Below is a small trained network, with its code and all its weights. Each question gives an input and a target symbol and asks what happens when units are switched off, that is, made to give their printed mean instead of their output.

import numpy as np


def w(rows, s, z=0):
    codes = np.array(rows[::2]) - 128.0
    scale = np.full(codes.shape[1], s)
    scale[-1] = z or s
    return codes * scale


def f(y):
    return np.maximum(y, 0)


def softmax(a):
    e = np.exp(a - a.max(-1, keepdims=True))
    return e / e.sum(-1, keepdims=True)


def log_softmax(a):
    a = a - a.max(-1, keepdims=True)
    return a - np.log(np.exp(a).sum(-1, keepdims=True))


def net(x, mask):
    ids = ['αβεζηθλμξπστφψ'.index(c) for c in x.split()]
    T = len(ids)
    res = E[ids] + P[:T]
    r = res
    for j in range(2):
        rows = slice(3 * j, 3 * j + 3)
        q, k, v = (r @ M[0][rows].T for M in (Q, K, V))
        z = softmax(np.where(np.tri(T) > 0, q @ k.T / 3**0.5, -1e9)) @ v
        o = O[0][rows]
        res = res + np.where(mask[j], z, o[:, -1]) @ o[:, :-1]
    y = f(res @ A[0][:, :-1].T + A[0][:, -1])
    res = res + np.where(mask[2:6], y, B[0][:, -1]) @ B[0][:, :-1]
    return log_softmax(res[-1] @ U[:, :-1].T + U[:, -1])


Q, K, V, O, A, B = {}, {}, {}, {}, {}, {}
E = w([
[142,59,189,182,105,89,202],'α',
[226,150,116,187,157,130,74],'β',
[68,2,149,211,28,103,138],'ε',
[183,40,74,63,191,142,193],'ζ',
[61,36,107,125,139,119,31],'η',
[108,54,95,227,88,163,180],'θ',
[135,79,209,129,73,185,165],'λ',
[125,136,204,185,126,149,71],'μ',
[117,127,99,194,177,54,96],'ξ',
[119,59,205,109,133,89,115],'π',
[134,16,109,135,179,172,101],'σ',
[28,88,204,48,138,202,85],'τ',
[29,175,160,169,181,158,139],'φ',
[87,61,119,146,85,219,86],'ψ',
],0.015)
P = w([
[138,8,192,208,220,177,147],'0',
[141,53,184,174,187,153,129],'1',
[130,74,174,169,170,148,129],'2',
[125,87,168,161,162,140,127],'3',
[120,101,160,153,149,134,126],'4',
[117,106,151,148,140,126,121],'5',
[116,113,151,140,127,117,120],'6',
[109,116,144,136,114,114,118],'7',
[111,122,141,131,104,109,118],'8',
[103,126,137,128,92,103,115],'9',
[105,123,144,125,84,94,120],'10',
],0.011)
Q[0] = w([
[98,237,133,126,163,173,147],'head 1',
[76,112,181,179,155,174,87],'head 1',
[162,232,32,60,124,168,142],'head 1',
[179,199,99,123,147,72,177],'head 2',
[196,152,137,121,226,127,95],'head 2',
[171,202,5,31,143,101,124],'head 2',
],0.013)
K[0] = w([
[147,21,88,66,194,150,185],'head 1',
[105,167,108,49,70,81,177],'head 1',
[159,60,172,161,227,181,142],'head 1',
[117,142,224,233,137,116,112],'head 2',
[117,245,174,149,146,126,47],'head 2',
[90,99,187,205,181,163,80],'head 2',
],0.012)
V[0] = w([
[198,49,124,129,67,110,104],'head 1',
[79,50,75,55,175,99,236],'head 1',
[116,128,51,228,141,51,124],'head 1',
[217,129,101,167,156,164,235],'head 2',
[151,136,226,143,145,2,180],'head 2',
[91,163,171,180,62,181,164],'head 2',
],0.0082)
O[0] = w([
[176,72,162,158,49,100,52,139],'head 1',
[58,98,109,21,50,68,193,4],'head 1',
[68,109,64,254,139,52,151,124],'head 1',
[221,190,68,171,97,135,200,190],'head 2',
[156,193,231,127,170,34,148,231],'head 2',
[81,154,198,187,23,158,161,103],'head 2',
],0.0082,0.0043)
A[0] = w([
[108,176,176,110,78,144,130,123],'neuron 1',
[142,146,147,33,144,174,95,47],'neuron 2',
[195,254,45,140,181,103,142,135],'neuron 3',
[47,220,107,103,113,126,104,3],'neuron 4',
],0.0095,0.0059)
B[0] = w([
[131,100,141,114,137,142,198,196],'neuron 1',
[156,174,51,150,98,51,156,154],'neuron 2',
[103,151,139,62,53,106,80,254],'neuron 3',
[209,128,158,197,115,153,9,149],'neuron 4',
],0.012,0.0054)
U = w([
[122,77,219,47,159,68,111,74],'α',
[146,167,182,179,153,172,74,154],'β',
[150,115,40,234,77,149,194,103],'ε',
[230,48,26,131,244,160,176,204],'ζ',
[2,209,141,115,170,170,180,240],'η',
[57,47,109,99,159,131,63,61],'θ',
[93,75,107,122,63,238,106,83],'λ',
[208,184,99,129,67,123,48,140],'μ',
[89,162,58,207,183,19,122,106],'ξ',
[186,174,163,177,105,53,230,20],'π',
[155,104,189,102,44,204,195,52],'σ',
[198,183,54,105,180,121,174,138],'τ',
[54,120,95,29,78,122,187,223],'φ',
[94,55,142,171,50,92,126,2],'ψ',
],0.007,0.0074)

Each question gives the input, a string of symbols that net reads in full, and the target symbol t.
The units are the heads (3 rows each of Q, K, V and O) and the neurons (one row each of A and B). Each row of codes is followed by its name. A weight is (code - 128) times the scale printed after its matrix; where a second scale follows, it is the last column's (O, A, B and U).
mask holds one flag per unit, heads first, then neurons. A switched-off unit (its flag False) gives its mean, the last column of its rows in O or B, instead of its output. The means were averaged over made-up inputs and are rounded, as every weight is.
A unit's drop is (log p(t) with every unit on - log p(t) with that unit switched off) / (log p(t) with every unit on - log p(t) with every unit switched off).
The circuit of an input: a set's keep is (log p(t) with only the set's units on - log p(t) with every unit switched off) / (log p(t) with every unit on - log p(t) with every unit switched off). Starting from all 6 units, units are removed one at a time, each time the one whose removal leaves the highest keep (on an exact tie, the one counted first), for as long as the keep stays at least 0.8.
units of the circuit, in order: the units of the circuit, biggest drop first
k most important neurons: the k neurons with the biggest drops, biggest first
heads that matter: for each layer, one digit per head in row order, 1 if its drop is at least 0.15 and else 0, layers parted by /
drop of u: that unit's drop, to one decimal
input ζ β μ μ α, target μ: heads that matter -> 11
input ξ μ μ μ μ ζ π φ α, target φ: 2 most important neurons -> (neuron 3; neuron 4)
input μ η π ξ π β θ, target ε: units of the circuit, in order -> (head 2; head 1)
input ε μ β, target μ: heads that matter -> 01
input μ φ ζ θ μ β φ μ η, target μ: units of the circuit, in order -> (head 2; neuron 3; head 1)
input λ μ φ τ μ φ β π α π μ, target α: units of the circuit, in order -> (head 2; head 1)
input ξ ζ φ φ μ σ, target μ: units of the circuit, in order -> (neuron 3; head 2; head 1)
input π ζ μ λ φ π μ ψ, target μ: units of the circuit, in order -> (head 2; neuron 3)
input φ ζ π μ φ π, target φ: units of the circuit, in order -> (neuron 3; head 2; head 1)
input β α μ ζ μ μ λ, target μ: units of the circuit, in order -> (head 2; head 1; neuron 3)
input μ μ μ μ α μ, target π: units of the circuit, in order -> (head 2; neuron 1)
input ξ θ μ ζ φ φ φ μ λ, target μ: units of the circuit, in order -> (head 2; neuron 3)
input φ μ φ ζ φ λ φ λ π, target φ: units of the circuit, in order -> (head 1; neuron 3; head 2)
input θ μ φ π φ μ μ π μ μ π, target β: heads that matter -> 10
input μ μ μ μ μ η μ, target θ: units of the circuit, in order -> (head 2)
input ε φ π φ μ ζ μ μ π, target μ: units of the circuit, in order -> (head 2; neuron 3; head 1)
input μ ζ β η π μ, target μ: 2 most important neurons -> (neuron 3; neuron 1)
input μ σ ζ η, target ζ: most important neuron -> (neuron 3)
input β λ μ μ φ μ, target η: drop of head 2 -> 0.2
input λ φ π μ α μ π ζ λ, target ζ: drop of head 2 -> 0.7
input μ ξ ζ λ, target ζ: drop of neuron 1 -> 0.0
input μ φ ζ μ θ μ φ φ β μ τ, target τ: drop of head 2 -> 0.3
input μ μ μ λ, target σ: most important neuron -> (neuron 1)
input μ λ α λ β, target μ: 2 most important neurons -> (neuron 3; neuron 1)
